Below is a small trained network, with its code and all its weights. Each question gives an input and a class and asks what happens when units are switched off, that is, made to give their printed mean instead of their output.

import numpy as np


def w(rows, s, z=0):
    codes = np.array(rows[::2]) - 128.0
    scale = np.full(codes.shape[1], s)
    scale[-1] = z or s
    return codes * scale


def f(y):
    return np.maximum(y, 0)


def log_softmax(a):
    a = a - a.max(-1, keepdims=True)
    return a - np.log(np.exp(a).sum(-1, keepdims=True))


def net(x, mask):
    res = np.array(x, float).reshape(1, 4) / 4 @ E
    y = f(res @ A[0][:, :-1].T + A[0][:, -1])
    res = res + np.where(mask, y, B[0][:, -1]) @ B[0][:, :-1]
    return log_softmax(res[-1] @ U[:, :-1].T + U[:, -1])


A, B = {}, {}
E = w([
[212,211,145],'x0',
[129,127,129],'x1',
[62,211,133],'x2',
[127,108,254],'x3',
],0.0064)
A[0] = w([
[174,115,199,42],'n1',
[159,109,199,109],'n2',
[169,138,67,171],'n3',
[164,12,154,39],'n4',
[111,126,139,116],'n5',
[173,120,170,57],'n6',
[236,139,74,139],'n7',
[80,127,166,121],'n8',
[160,130,108,135],'n9',
[155,52,122,148],'n10',
[157,120,161,76],'n11',
[116,163,121,90],'n12',
[98,139,44,191],'n13',
[115,133,92,159],'n14',
[89,199,117,168],'n15',
[94,189,121,167],'n16',
[74,35,97,153],'n17',
[112,158,124,151],'n18',
[95,198,114,92],'n19',
[209,132,81,120],'n20',
[181,113,210,32],'n21',
[178,221,179,3],'n22',
[149,119,193,174],'n23',
[89,225,108,21],'n24',
[88,225,108,20],'n25',
[150,42,152,53],'n26',
[43,136,165,122],'n27',
[3,126,205,121],'n28',
[175,213,176,11],'n29',
[156,168,148,149],'n30',
[60,119,164,129],'n31',
[145,116,187,143],'n32',
[84,14,58,33],'n33',
[220,144,72,124],'n34',
[183,206,166,164],'n35',
[187,133,90,137],'n36',
[47,152,1,15],'n37',
],0.0084,0.0038)
B[0] = w([
[205,99,84,173],'n1',
[151,114,46,201],'n2',
[152,117,205,200],'n3',
[49,146,43,195],'n4',
[121,134,145,140],'n5',
[185,100,127,155],'n6',
[142,153,241,213],'n7',
[97,151,177,179],'n8',
[133,131,161,156],'n9',
[153,120,50,204],'n10',
[165,118,114,148],'n11',
[157,111,110,140],'n12',
[191,87,53,228],'n13',
[157,121,102,173],'n14',
[76,129,82,204],'n15',
[81,127,94,196],'n16',
[156,91,23,243],'n17',
[109,134,111,163],'n18',
[161,82,67,167],'n19',
[130,146,213,186],'n20',
[219,97,84,182],'n21',
[30,149,40,178],'n22',
[82,141,85,227],'n23',
[237,89,94,162],'n24',
[240,92,97,162],'n25',
[66,149,71,175],'n26',
[86,161,206,200],'n27',
[50,173,253,252],'n28',
[40,145,48,174],'n29',
[169,110,110,181],'n30',
[88,158,189,197],'n31',
[116,133,66,203],'n32',
[251,81,96,201],'n33',
[132,145,233,199],'n34',
[205,71,93,229],'n35',
[142,132,192,178],'n36',
[13,164,27,198],'n37',
],0.028,0.0039)
U = w([
[217,101,123,166],'0',
[50,147,82,179],'1',
[105,170,254,2],'2',
],0.0091,0.00093)

Each question gives the input, the list of numbers given to net, and the class t.
The units are the neurons (one row each of A and B). Each row of codes is followed by its name. A weight is (code - 128) times the scale printed after its matrix; where a second scale follows, it is the last column's (A, B and U).
mask holds one flag per neuron, in row order. A switched-off neuron (its flag False) gives its mean, the last column of its row in B, instead of its output. The means were averaged over made-up inputs and are rounded, as every weight is.
A unit's drop is (log p(t) with every unit on - log p(t) with that unit switched off) / (log p(t) with every unit on - log p(t) with every unit switched off).
The circuit of an input: a set's keep is (log p(t) with only the set's units on - log p(t) with every unit switched off) / (log p(t) with every unit on - log p(t) with every unit switched off). Starting from the 12 units with the biggest drops (on a tie, the unit counted first), units are removed one at a time, each time the one whose removal leaves the highest keep (on an exact tie, the one counted first), for as long as the keep stays at least 0.8.
units of the circuit, in order: the units of the circuit, biggest drop first
unit that matters most: the unit with the biggest drop
top k neurons: the k neurons with the biggest drops, biggest first
drop of u: that unit's drop, to one decimal
input [-8,-7,-2,0], class 0: unit that matters most -> n33
input [3,4,6,0], class 0: top 4 neurons -> n25, n24, n37, n35
input [8,6,0,-3], class 2: units of the circuit, in order -> n7, n34
input [8,2,3,7], class 1: top 4 neurons -> n22, n29, n23, n33
input [-5,-8,-1,-8], class 0: top 2 neurons -> n33, n13
input [8,-3,4,8], class 1: top 2 neurons -> n22, n29
input [-2,-8,-6,5], class 1: top 2 neurons -> n4, n26
input [1,2,-5,0], class 2: drop of n13 -> 0.2
input [-6,8,2,8], class 2: drop of n27 -> 0.1
input [-4,1,2,8], class 2: drop of n28 -> 0.5
input [7,4,4,-6], class 0: drop of n2 -> 0.0
